Here is a tiny trained network, its code and every weight. The questions are about switching its units off for an input and a target symbol, where a switched-off unit gives its printed mean instead of its output.

import numpy as np


def w(rows, s, z=0):
    codes = np.array(rows[::2]) - 128.0
    scale = np.full(codes.shape[1], s)
    scale[-1] = z or s
    return codes * scale


def f(y):
    return np.maximum(y, 0)


def softmax(a):
    e = np.exp(a - a.max(-1, keepdims=True))
    return e / e.sum(-1, keepdims=True)


def log_softmax(a):
    a = a - a.max(-1, keepdims=True)
    return a - np.log(np.exp(a).sum(-1, keepdims=True))


def net(x, mask):
    ids = ['ΔΘΛΣΨγεπτ'.index(c) for c in x.split()]
    T = len(ids)
    res = E[ids] + P[:T]
    r = res
    for j in range(2):
        rows = slice(3 * j, 3 * j + 3)
        q, k, v = (r @ M[0][rows].T for M in (Q, K, V))
        z = softmax(np.where(np.tri(T) > 0, q @ k.T / 3**0.5, -1e9)) @ v
        o = O[0][rows]
        res = res + np.where(mask[j], z, o[:, -1]) @ o[:, :-1]
    y = f(res @ A[0][:, :-1].T + A[0][:, -1])
    res = res + np.where(mask[2:18], y, B[0][:, -1]) @ B[0][:, :-1]
    return log_softmax(res[-1] @ U[:, :-1].T + U[:, -1])


Q, K, V, O, A, B = {}, {}, {}, {}, {}, {}
E = w([
[70,208,91,88,183,197,129,206,75],'Δ',
[109,132,153,132,170,100,42,139,55],'Θ',
[156,163,150,181,151,135,223,149,122],'Λ',
[139,135,226,219,138,62,92,155,204],'Σ',
[213,85,89,181,82,158,88,150,105],'Ψ',
[138,180,255,71,48,199,111,119,139],'γ',
[151,100,120,101,107,117,167,49,80],'ε',
[64,205,41,136,24,57,122,144,188],'π',
[15,164,198,164,153,120,166,62,125],'τ',
],0.0099)
P = w([
[156,116,87,59,170,97,160,70,185],'0',
[145,150,135,160,73,122,140,85,94],'1',
[163,152,132,180,77,123,144,106,74],'2',
[176,177,123,196,89,131,128,117,81],'3',
[166,184,139,214,83,142,127,130,81],'4',
[161,183,145,217,68,142,125,159,83],'5',
[151,180,142,242,75,173,126,152,96],'6',
[145,204,168,251,72,156,112,166,95],'7',
[156,208,166,254,64,157,117,209,96],'8',
],0.0047)
Q[0] = w([
[137,136,121,130,113,139,138,120,134],'H1',
[136,156,134,153,124,118,131,110,106],'H1',
[119,101,133,123,147,125,128,119,130],'H1',
[109,163,144,173,105,121,127,103,101],'H2',
[137,1,134,39,161,145,126,145,184],'H2',
[104,104,126,91,141,131,123,156,210],'H2',
],0.089)
K[0] = w([
[129,144,125,108,151,121,128,144,126],'H1',
[165,123,113,94,162,134,157,117,181],'H1',
[119,133,134,156,114,143,134,135,108],'H1',
[137,141,155,88,167,93,82,98,201],'H2',
[53,141,189,254,28,134,92,160,30],'H2',
[132,135,124,167,99,130,155,130,52],'H2',
],0.068)
V[0] = w([
[173,100,21,136,150,143,172,139,77],'H1',
[73,170,118,150,65,28,181,192,161],'H1',
[28,63,116,208,200,139,115,65,150],'H1',
[185,65,125,205,111,101,48,136,147],'H2',
[158,105,136,126,22,112,197,33,80],'H2',
[72,124,111,51,131,96,1,48,70],'H2',
],0.0095)
O[0] = w([
[124,51,198,89,174,246,133,131,208,161],'H1',
[199,181,136,189,171,133,206,115,61,132],'H1',
[138,99,176,130,189,125,57,137,44,50],'H1',
[20,6,154,185,81,101,200,192,103,1],'H2',
[111,106,20,142,252,131,89,132,230,254],'H2',
[207,120,147,16,142,33,188,253,140,173],'H2',
],0.0064,0.0023)
A[0] = w([
[122,72,108,127,122,127,97,96,93,37],'N1',
[145,94,136,98,111,74,155,155,123,56],'N2',
[143,106,75,39,102,119,108,104,101,105],'N3',
[213,43,71,137,66,141,112,111,105,12],'N4',
[29,155,167,66,179,78,189,78,126,8],'N5',
[86,64,109,63,146,119,130,112,99,59],'N6',
[80,72,142,143,109,165,118,174,156,37],'N7',
[131,94,153,116,205,94,145,87,161,202],'N8',
[145,138,105,162,115,162,128,124,143,7],'N9',
[174,57,80,59,113,99,170,9,79,43],'N10',
[90,82,137,139,123,159,140,130,144,91],'N11',
[186,83,181,139,144,48,108,54,208,74],'N12',
[112,119,138,78,140,113,201,56,172,123],'N13',
[55,136,38,49,149,185,169,114,54,19],'N14',
[112,89,80,114,121,127,79,83,121,2],'N15',
[99,119,137,76,158,129,130,134,202,124],'N16',
],0.012,0.0037)
B[0] = w([
[140,118,147,136,162,119,72,129,116,148],'N1',
[55,136,119,101,213,131,162,140,159,192],'N2',
[115,127,141,62,117,132,76,142,110,201],'N3',
[142,73,132,177,111,188,131,217,182,180],'N4',
[65,102,136,142,163,187,61,108,167,163],'N5',
[160,110,127,123,152,67,97,140,102,161],'N6',
[148,119,105,70,153,62,138,38,98,212],'N7',
[168,137,106,213,170,161,131,143,102,244],'N8',
[73,108,147,91,143,119,137,113,139,187],'N9',
[129,6,131,84,133,56,135,43,139,184],'N10',
[157,106,126,85,137,86,144,88,112,195],'N11',
[60,114,147,167,51,134,135,139,58,231],'N12',
[126,179,118,97,126,158,170,104,170,200],'N13',
[62,83,190,95,158,78,173,185,165,165],'N14',
[139,133,92,120,145,127,97,117,166,159],'N15',
[177,53,135,135,55,166,112,171,144,253],'N16',
],0.014,0.0037)
U = w([
[84,104,171,85,163,104,154,187,148,81],'Δ',
[203,154,99,152,164,120,255,129,127,253],'Θ',
[177,70,106,142,110,147,113,177,171,49],'Λ',
[88,95,171,191,70,80,157,130,92,33],'Σ',
[156,69,119,101,125,83,153,84,136,118],'Ψ',
[169,153,223,51,46,181,133,113,129,115],'γ',
[97,163,17,105,53,52,122,135,204,189],'ε',
[77,124,136,151,162,177,114,68,181,100],'π',
[171,137,103,113,195,92,41,134,60,210],'τ',
],0.0061,0.0023)

Each question gives the input, a string of symbols that net reads in full, and the target symbol t.
The units are the heads (3 rows each of Q, K, V and O) and the neurons (one row each of A and B). Each row of codes is followed by its name. A weight is (code - 128) times the scale printed after its matrix; where a second scale follows, it is the last column's (O, A, B and U).
mask holds one flag per unit, heads first, then neurons. A switched-off unit (its flag False) gives its mean, the last column of its rows in O or B, instead of its output. The means were averaged over made-up inputs and are rounded, as every weight is.
A unit's drop is (log p(t) with every unit on - log p(t) with that unit switched off) / (log p(t) with every unit on - log p(t) with every unit switched off).
The circuit of an input: a set's keep is (log p(t) with only the set's units on - log p(t) with every unit switched off) / (log p(t) with every unit on - log p(t) with every unit switched off). Starting from the 12 units with the biggest drops (on a tie, the unit counted first), units are removed one at a time, each time the one whose removal leaves the highest keep (on an exact tie, the one counted first), for as long as the keep stays at least 0.8.
units of the circuit, in order: the units of the circuit, biggest drop first
unit that matters most: the unit with the biggest drop
k most important neurons: the k neurons with the biggest drops, biggest first
which heads matter: for each layer, one digit per head in row order, 1 if its drop is at least 0.15 and else 0, layers parted by /
input Θ ε Λ Θ π ε, target Δ: which heads matter	01
input γ τ Ψ Σ γ, target ε: units of the circuit, in order	H1
input Λ ε γ ε π Ψ, target π: which heads matter	01
input ε Σ Θ γ γ π Σ, target Λ: which heads matter	11
input π ε ε Ψ, target Θ: which heads matter	10
input Λ π Θ Δ, target Δ: which heads matter	00
input Λ Λ ε Θ Δ π Θ Σ Θ, target π: which heads matter	01
input ε ε Θ Σ Λ Δ, target Λ: units of the circuit, in order	H2, N16, H1
input Ψ Σ τ Θ γ Θ Δ Θ ε, target Ψ: 2 most important neurons	N7, N11
input Δ Λ Ψ ε, target γ: which heads matter	11
input π Θ τ τ Θ π Σ, target Θ: which heads matter	10
input Θ Θ Δ γ γ, target Δ: which heads matter	01
input γ Λ Λ γ Λ, target ε: which heads matter	10
input Δ Θ ε Σ π ε Δ, target γ: units of the circuit, in order	H2
input Ψ π Δ, target Ψ: which heads matter	11
input Θ Θ τ, target Δ: units of the circuit, in order	H2, N2
input Ψ Λ Δ Λ, target Ψ: units of the circuit, in order	H2, H1, N7
input ε Ψ Λ, target Λ: 2 most important neurons	N16, N7
input Ψ Λ ε Ψ Λ γ Ψ, target Ψ: units of the circuit, in order	H2, N7, H1
input Σ Δ Σ π Θ Θ Δ, target Σ: unit that matters most	H2
input Λ Λ Θ τ Δ, target Δ: 3 most important neurons	N14, N9, N8
